Group, then class
[ 0.51  1.61  0.26  0.31  6.70 -0.39 -0.55  2.28 -0.34 -1.62 -0.08  3.22
  0.99 -0.92  2.24 -0.97  3.36 -0.23  1.88  2.16  0.06  3.04  4.52 -1.76
 -2.13  0.42  1.53 -5.96 -1.92  0.25 -0.42 -2.18 -1.64 -8.18 -1.43]
(46):E
[-0.36  2.18 -0.37  0.24  2.10 -0.76 -3.31  2.47 -1.42 -7.27  0.31  0.47
  0.64  0.42  0.48 -1.96  1.45 -0.10  2.14  1.63 -1.94  0.77  0.86 -0.83
  1.84  0.09  3.69 -6.30 -0.88  2.13 -1.67 -1.93 -0.11 -7.41 -0.06]
(46):B
[-1.83 -1.56  0.31 -0.22  5.33  0.50  1.50  0.40 -0.56  1.96  1.11  0.73
 -0.84  0.65  2.73 -1.16  2.80  0.20  1.20 -0.73  1.35 -2.28  4.01 -0.49
 -4.07 -0.74  0.68 -4.86  1.35 -1.71 -0.92 -1.37 -2.97 -4.17  0.86]
(42):K
[ 1.15 -0.64  0.39  0.76  7.54 -0.66  1.58  2.46  1.52 -0.26  1.40 -0.24
 -0.81  1.52  0.56 -0.85  3.23 -0.25  1.31  0.47  0.26  3.76  1.79 -0.94
 -1.05 -0.17  2.52 -2.87 -0.04 -0.82  0.79 -1.49 -2.87 -6.98 -2.56]
(42):K
[-1.14  1.49  1.38  0.24  1.24 -0.32  0.16 -0.06 -2.09 -1.25  0.27  1.55
  0.94 -0.31  0.95 -1.99  2.67  1.95  1.19  1.17 -2.04 -1.34  3.99 -1.20
 -1.38  0.25  0.56 -8.02 -1.03 -0.40 -3.09 -0.35  2.18 -7.78  0.35]
(46):E
[-0.46 -0.96 -0.25 -0.62  6.98  0.35  1.01  1.20  3.99  0.83  2.85  0.85
 -0.29  3.00  1.44 -0.80  2.32 -1.41  1.09 -0.68 -0.39  2.20  3.51 -0.73
 -0.21 -0.08  2.04 -2.16 -0.65 -0.42  1.39  1.33 -2.20 -5.99 -1.56]
(42):H
[-1.56  2.29  0.09 -0.14  1.95 -1.55 -1.01  0.07 -0.38 -0.29 -0.42 -0.14
 -0.56  0.90  1.13  1.48  1.93 -0.45 -0.29  1.50 -1.34 -1.29 -4.04 -0.16
  2.04 -0.17  2.88 -5.64 -0.16  1.30  1.30  0.53  2.13 -6.17  1.21]
(46):B
[ 0.64  1.67 -1.15  0.20  3.29 -1.17 -1.49  0.58 -1.55  1.59  1.75  2.77
 -1.68 -0.69  3.19 -0.02  1.02  1.42  0.84  3.27 -3.49  0.66 -0.81  0.31
 -0.78 -0.20  3.09 -4.35 -2.00 -0.85 -1.96 -0.99 -1.56 -7.55 -1.69]
(46):E
[-1.56  1.11  0.62 -0.99  5.71 -0.41 -3.71 -0.13 -0.57  0.58  2.38  2.26
 -1.22 -0.61  0.94  2.13  2.55 -0.99 -1.15  1.67 -2.10 -2.93 -0.29 -1.59
 -0.97  0.54  3.80 -5.51 -1.26 -0.16 -0.26  0.75  1.84 -5.00 -3.21]
(46):E
[-0.53 -0.49 -0.40  1.14  6.02  2.74  0.46  1.25  2.04 -0.88  1.40  0.82
 -2.70 -0.49  0.76  1.21  2.76 -0.88  1.47 -0.17  0.65  2.60  3.48 -0.50
 -1.61 -0.42  1.83 -2.89 -0.76 -0.79 -1.02 -1.43 -0.79 -3.80 -4.29]
(42):K
[-1.43  1.48  0.10  1.05  1.54 -0.10 -1.86  1.03  1.07 -1.10  1.92  0.53
 -0.86  2.01  1.82 -1.81  2.19 -0.46  1.23  0.84 -2.59 -3.47  2.36 -2.12
  0.80  1.06  2.53 -5.48 -0.68 -0.66  0.01  0.67  2.17 -5.24  1.65]
(46):E
[-0.06  1.15  0.03  0.12  5.79 -0.40 -2.23  1.54  0.53 -0.82  1.35  3.02
 -1.12  0.06  1.57 -2.54  0.58  0.33  0.12  1.40  0.16 -0.65  3.00 -0.63
  0.20  0.36  1.46 -3.94 -1.59 -0.31 -0.10 -0.98  0.17 -5.42 -1.39]
(46):E
[-1.92  0.72 -0.65  0.95  1.50 -0.08 -0.21 -1.99  0.48  0.22  0.06  0.48
 -4.33 -0.07  2.13 -0.76  4.11 -0.74  1.55 -0.02  0.02  1.73  3.01 -2.37
  1.03 -0.23  2.49 -5.02 -1.69  1.20 -0.42  0.68 -0.26 -5.72  0.75]
(46):B
[-1.06 -2.07  1.01 -0.80  0.59  0.67 -3.19  2.06 -2.98  0.02  1.43  0.85
 -0.52 -1.79  2.35 -1.82  2.02  0.16 -0.35  2.96 -1.18 -2.33 -4.77 -1.98
 -0.92  0.01  1.58 -5.29  4.02  1.22  0.39  0.05  1.70 -5.93  1.82]
(46):B
[ 1.00  1.10  0.19 -0.50  3.65  0.49 -1.12  4.11  0.43 -0.03  1.16 -0.10
  1.31 -0.47  1.95 -1.78  1.38 -0.28  3.06  0.38 -1.27  5.89 -0.96  2.06
  1.30  1.15  3.11 -0.80 -1.20  1.62  1.63 -1.26 -5.42 -4.84  0.25]
(46):B
